Below is a small trained network, with its code and all its weights. Each question gives an input and a target symbol and asks what happens when units are switched off, that is, made to give their printed mean instead of their output.

import numpy as np


def w(rows, s, z=0):
    codes = np.array(rows[::2]) - 128.0
    scale = np.full(codes.shape[1], s)
    scale[-1] = z or s
    return codes * scale


def f(y):
    return np.maximum(y, 0)


def softmax(a):
    e = np.exp(a - a.max(-1, keepdims=True))
    return e / e.sum(-1, keepdims=True)


def log_softmax(a):
    a = a - a.max(-1, keepdims=True)
    return a - np.log(np.exp(a).sum(-1, keepdims=True))


def net(x, mask):
    ids = ['αβδεζλ'.index(c) for c in x.split()]
    T = len(ids)
    res = E[ids] + P[:T]
    r = res
    for j in range(2):
        rows = slice(2 * j, 2 * j + 2)
        q, k, v = (r @ M[0][rows].T for M in (Q, K, V))
        z = softmax(np.where(np.tri(T) > 0, q @ k.T / 2**0.5, -1e9)) @ v
        o = O[0][rows]
        res = res + np.where(mask[j], z, o[:, -1]) @ o[:, :-1]
    y = f(res @ A[0][:, :-1].T + A[0][:, -1])
    res = res + np.where(mask[2:6], y, B[0][:, -1]) @ B[0][:, :-1]
    return log_softmax(res[-1] @ U[:, :-1].T + U[:, -1])


Q, K, V, O, A, B = {}, {}, {}, {}, {}, {}
E = w([
[90,122,165,93,114,53,152,138],'α',
[135,16,50,99,78,127,98,70],'β',
[157,194,255,132,73,136,185,73],'δ',
[51,76,120,168,59,153,108,44],'ε',
[135,64,105,219,129,160,209,163],'ζ',
[143,61,151,73,35,202,58,123],'λ',
],0.018)
P = w([
[80,255,97,6,231,121,95,197],'0',
[110,170,128,199,102,183,171,107],'1',
[135,163,166,189,115,140,166,112],'2',
[133,163,155,176,88,134,160,131],'3',
[131,164,198,157,79,85,129,114],'4',
[166,134,221,139,69,78,134,123],'5',
],0.007)
Q[0] = w([
[147,98,191,117,56,99,211,90],'head 1',
[126,170,74,123,133,149,142,60],'head 1',
[125,203,104,5,202,134,24,212],'head 2',
[110,90,182,128,98,158,105,176],'head 2',
],0.018)
K[0] = w([
[122,176,174,26,113,106,49,226],'head 1',
[130,122,126,147,35,93,148,107],'head 1',
[162,78,223,216,4,197,111,59],'head 2',
[136,181,112,114,152,191,102,146],'head 2',
],0.016)
V[0] = w([
[128,68,181,112,83,190,86,162],'head 1',
[147,209,137,89,222,181,76,210],'head 1',
[93,85,178,164,50,87,185,207],'head 2',
[89,120,219,185,5,152,141,73],'head 2',
],0.014)
O[0] = w([
[169,200,161,176,170,26,67,122,255],'head 1',
[144,1,146,158,123,189,73,235,105],'head 1',
[90,177,248,143,132,66,172,219,167],'head 2',
[163,249,233,152,247,163,162,180,178],'head 2',
],0.0078,0.0089)
A[0] = w([
[114,91,112,89,140,183,250,106,47],'neuron 1',
[146,133,127,183,179,112,148,69,187],'neuron 2',
[195,156,98,47,109,146,173,122,93],'neuron 3',
[143,67,186,129,180,145,136,170,1],'neuron 4',
],0.013,0.00095)
B[0] = w([
[125,114,153,66,130,57,207,216,183],'neuron 1',
[158,112,13,64,58,247,121,218,248],'neuron 2',
[254,199,186,89,129,67,161,110,141],'neuron 3',
[38,97,44,177,189,94,24,29,210],'neuron 4',
],0.0053,0.014)
U = w([
[140,55,124,54,131,111,218,193,78],'α',
[178,63,95,71,209,56,223,32,28],'β',
[32,121,112,91,198,149,180,36,90],'δ',
[133,156,141,47,160,126,208,133,238],'ε',
[77,98,143,88,121,3,219,141,244],'ζ',
[187,109,124,149,75,91,91,181,1],'λ',
],0.0044,0.0015)

Each question gives the input, a string of symbols that net reads in full, and the target symbol t.
The units are the heads (2 rows each of Q, K, V and O) and the neurons (one row each of A and B). Each row of codes is followed by its name. A weight is (code - 128) times the scale printed after its matrix; where a second scale follows, it is the last column's (O, A, B and U).
mask holds one flag per unit, heads first, then neurons. A switched-off unit (its flag False) gives its mean, the last column of its rows in O or B, instead of its output. The means were averaged over made-up inputs and are rounded, as every weight is.
A unit's drop is (log p(t) with every unit on - log p(t) with that unit switched off) / (log p(t) with every unit on - log p(t) with every unit switched off).
The circuit of an input: a set's keep is (log p(t) with only the set's units on - log p(t) with every unit switched off) / (log p(t) with every unit on - log p(t) with every unit switched off). Starting from all 6 units, units are removed one at a time, each time the one whose removal leaves the highest keep (on an exact tie, the one counted first), for as long as the keep stays at least 0.8.
circuit, biggest first: the units of the circuit, biggest drop first
unit that matters most: the unit with the biggest drop
top k neurons: the k neurons with the biggest drops, biggest first
heads that matter: for each layer, one digit per head in row order, 1 if its drop is at least 0.15 and else 0, layers parted by /
drop of u: that unit's drop, to one decimal
input δ ζ δ β β, target δ: circuit, biggest first => head 1; neuron 4; head 2; neuron 2
input δ λ ζ, target δ: circuit, biggest first => neuron 4; head 2; head 1
input β ζ ε, target β: circuit, biggest first => head 2
input ε δ ζ β ε α, target ε: circuit, biggest first => head 1; head 2; neuron 4
input δ ζ α δ ζ, target δ: circuit, biggest first => neuron 4; head 1; head 2
input δ ε λ δ, target δ: circuit, biggest first => head 1; neuron 4; head 2
input δ ε β, target δ: circuit, biggest first => neuron 4; head 1; head 2
input ε δ β ε ζ, target ε: circuit, biggest first => head 1; head 2; neuron 4
input β ε ζ α δ, target β: circuit, biggest first => head 2; head 1
input ζ α β, target ζ: heads that matter => 11
input δ β λ, target δ: heads that matter => 11
input δ β ε ε ζ ε, target δ: circuit, biggest first => head 1; neuron 4; head 2; neuron 2
input δ ζ δ, target δ: circuit, biggest first => neuron 4; head 1; head 2
input ζ ζ ζ β λ, target ζ: top neuron => neuron 2
input α β ε β, target α: top 2 neurons => neuron 1; neuron 4
input α α α α β, target α: top 2 neurons => neuron 4; neuron 1
input ε α β, target ε: drop of neuron 4 => 0.2
input ζ ε α λ, target ζ: drop of head 2 => 0.6
input δ ε ε λ, target δ: drop of neuron 1 => 0.1
input β α ε, target β: drop of neuron 4 => 0.0
input ε ζ δ ζ β ζ, target ε: unit that matters most => head 1
input β α α ζ, target β: top 2 neurons => neuron 3; neuron 2
